Below is a small trained network, with its code and all its weights. Each question gives an input and a target symbol and asks what happens when units are switched off, that is, made to give their printed mean instead of their output.

import numpy as np


def w(rows, s, z=0):
    codes = np.array(rows[::2]) - 128.0
    scale = np.full(codes.shape[1], s)
    scale[-1] = z or s
    return codes * scale


def softmax(a):
    e = np.exp(a - a.max(-1, keepdims=True))
    return e / e.sum(-1, keepdims=True)


def log_softmax(a):
    a = a - a.max(-1, keepdims=True)
    return a - np.log(np.exp(a).sum(-1, keepdims=True))


def net(x, mask):
    ids = ['ΞΣΩβεηλμ'.index(c) for c in x.split()]
    T = len(ids)
    res = E[ids] + P[:T]
    u = 0
    for l in range(2):
        r = res
        for j in range(3):
            rows = slice(3 * j, 3 * j + 3)
            q, k, v = (r @ M[l][rows].T for M in (Q, K, V))
            z = softmax(np.where(np.tri(T) > 0, q @ k.T / 3**0.5, -1e9)) @ v
            o = O[l][rows]
            res = res + np.where(mask[u + j], z, o[:, -1]) @ o[:, :-1]
        u += 3
    return log_softmax(res[-1] @ U[:, :-1].T + U[:, -1])


Q, K, V, O = {}, {}, {}, {}
E = w([
[168,174,115],'Ξ',
[160,125,117],'Σ',
[74,78,199],'Ω',
[226,27,247],'β',
[211,144,103],'ε',
[124,82,96],'η',
[56,208,9],'λ',
[160,119,117],'μ',
],0.013)
P = w([
[141,188,96],'0',
[76,82,107],'1',
[108,185,166],'2',
[136,116,95],'3',
[76,148,135],'4',
[145,208,166],'5',
[159,72,53],'6',
[98,254,186],'7',
[200,117,44],'8',
],0.0085)
Q[0] = w([
[60,191,227],'0.h0',
[158,183,138],'0.h0',
[208,71,1],'0.h0',
[92,169,186],'0.h1',
[154,137,222],'0.h1',
[130,176,145],'0.h1',
[58,131,121],'0.h2',
[128,160,179],'0.h2',
[216,94,86],'0.h2',
],0.0095)
K[0] = w([
[140,31,39],'0.h0',
[172,73,56],'0.h0',
[100,254,208],'0.h0',
[55,120,139],'0.h1',
[98,124,203],'0.h1',
[103,65,139],'0.h1',
[135,32,61],'0.h2',
[39,127,139],'0.h2',
[138,153,204],'0.h2',
],0.0095)
V[0] = w([
[67,175,232],'0.h0',
[115,12,111],'0.h0',
[91,109,128],'0.h0',
[124,141,60],'0.h1',
[106,216,200],'0.h1',
[105,249,111],'0.h1',
[254,212,84],'0.h2',
[254,116,133],'0.h2',
[127,177,205],'0.h2',
],0.0093)
O[0] = w([
[75,246,158,48],'0.h0',
[177,117,71,74],'0.h0',
[116,168,136,100],'0.h0',
[162,95,123,187],'0.h1',
[48,180,173,75],'0.h1',
[82,141,197,158],'0.h1',
[115,75,127,253],'0.h2',
[172,88,97,185],'0.h2',
[78,120,114,90],'0.h2',
],0.011,0.003)
Q[1] = w([
[109,56,153],'1.h0',
[134,169,92],'1.h0',
[131,137,74],'1.h0',
[166,153,131],'1.h1',
[153,252,86],'1.h1',
[187,144,123],'1.h1',
[98,73,122],'1.h2',
[122,126,132],'1.h2',
[112,161,141],'1.h2',
],0.016)
K[1] = w([
[134,103,71],'1.h0',
[249,61,128],'1.h0',
[90,95,164],'1.h0',
[101,193,139],'1.h1',
[137,202,29],'1.h1',
[191,152,145],'1.h1',
[164,199,127],'1.h2',
[121,142,128],'1.h2',
[84,109,107],'1.h2',
],0.013)
V[1] = w([
[112,112,131],'1.h0',
[66,83,90],'1.h0',
[120,124,66],'1.h0',
[192,194,102],'1.h1',
[102,161,255],'1.h1',
[35,127,118],'1.h1',
[127,64,181],'1.h2',
[232,137,238],'1.h2',
[180,142,170],'1.h2',
],0.0093)
O[1] = w([
[140,133,134,138],'1.h0',
[170,193,158,166],'1.h0',
[128,177,116,160],'1.h0',
[77,64,118,97],'1.h1',
[120,87,73,2],'1.h1',
[137,134,152,41],'1.h1',
[80,120,72,198],'1.h2',
[41,8,108,168],'1.h2',
[74,31,105,140],'1.h2',
],0.011,0.0052)
U = w([
[138,131,207,99],'Ξ',
[67,207,47,149],'Σ',
[105,120,130,107],'Ω',
[118,122,118,156],'β',
[61,123,23,31],'ε',
[228,152,42,122],'η',
[108,46,185,70],'λ',
[4,107,239,254],'μ',
],0.011,0.0061)

Each question gives the input, a string of symbols that net reads in full, and the target symbol t.
The units are the heads (3 rows each of Q, K, V and O). Each row of codes is followed by its name. A weight is (code - 128) times the scale printed after its matrix; where a second scale follows, it is the last column's (O and U).
mask holds one flag per head, layer by layer. A switched-off head (its flag False) gives its mean, the last column of its rows in O, instead of its output. The means were averaged over made-up inputs and are rounded, as every weight is.
A unit's drop is (log p(t) with every unit on - log p(t) with that unit switched off) / (log p(t) with every unit on - log p(t) with every unit switched off).
The circuit of an input: a set's keep is (log p(t) with only the set's units on - log p(t) with every unit switched off) / (log p(t) with every unit on - log p(t) with every unit switched off). Starting from all 6 units, units are removed one at a time, each time the one whose removal leaves the highest keep (on an exact tie, the one counted first), for as long as the keep stays at least 0.8.
units of the circuit, in order: the units of the circuit, biggest drop first
heads that matter: for each layer, one digit per head in row order, 1 if its drop is at least 0.15 and else 0, layers parted by /
drop of u: that unit's drop, to one decimal
input β η μ μ η Ω Ξ, target Σ: units of the circuit, in order => [0.h0]
input η Ξ μ β η, target ε: units of the circuit, in order => [1.h2, 1.h1]
input Σ η μ, target η: heads that matter => 110 / 000
input μ η Ξ λ η ε η Ξ, target η: heads that matter => 100 / 000
input η μ Ξ ε, target μ: units of the circuit, in order => [0.h0, 1.h1]
input Σ η Ξ μ, target μ: heads that matter => 100 / 000
input η ε μ ε Ξ Ξ ε μ, target λ: heads that matter => 100 / 001
input η η μ η Ω η ε Ω ε, target Σ: heads that matter => 100 / 000
input μ λ η η, target η: units of the circuit, in order => [1.h2, 1.h0]
input ε η η Σ ε β ε, target ε: heads that matter => 000 / 001
input ε η Ω η Ω η, target Σ: heads that matter => 101 / 001
input Ξ Ξ Ξ μ, target μ: heads that matter => 110 / 000
input μ η Ξ Σ, target μ: drop of 0.h0 => 0.6
input η μ ε η ε Ξ Ξ μ Ξ, target μ: drop of 0.h1 => 0.1
input β η β μ, target ε: units of the circuit, in order => [1.h2]
input Ω λ η ε η η Ξ Ω μ, target Σ: drop of 1.h2 => 0.0
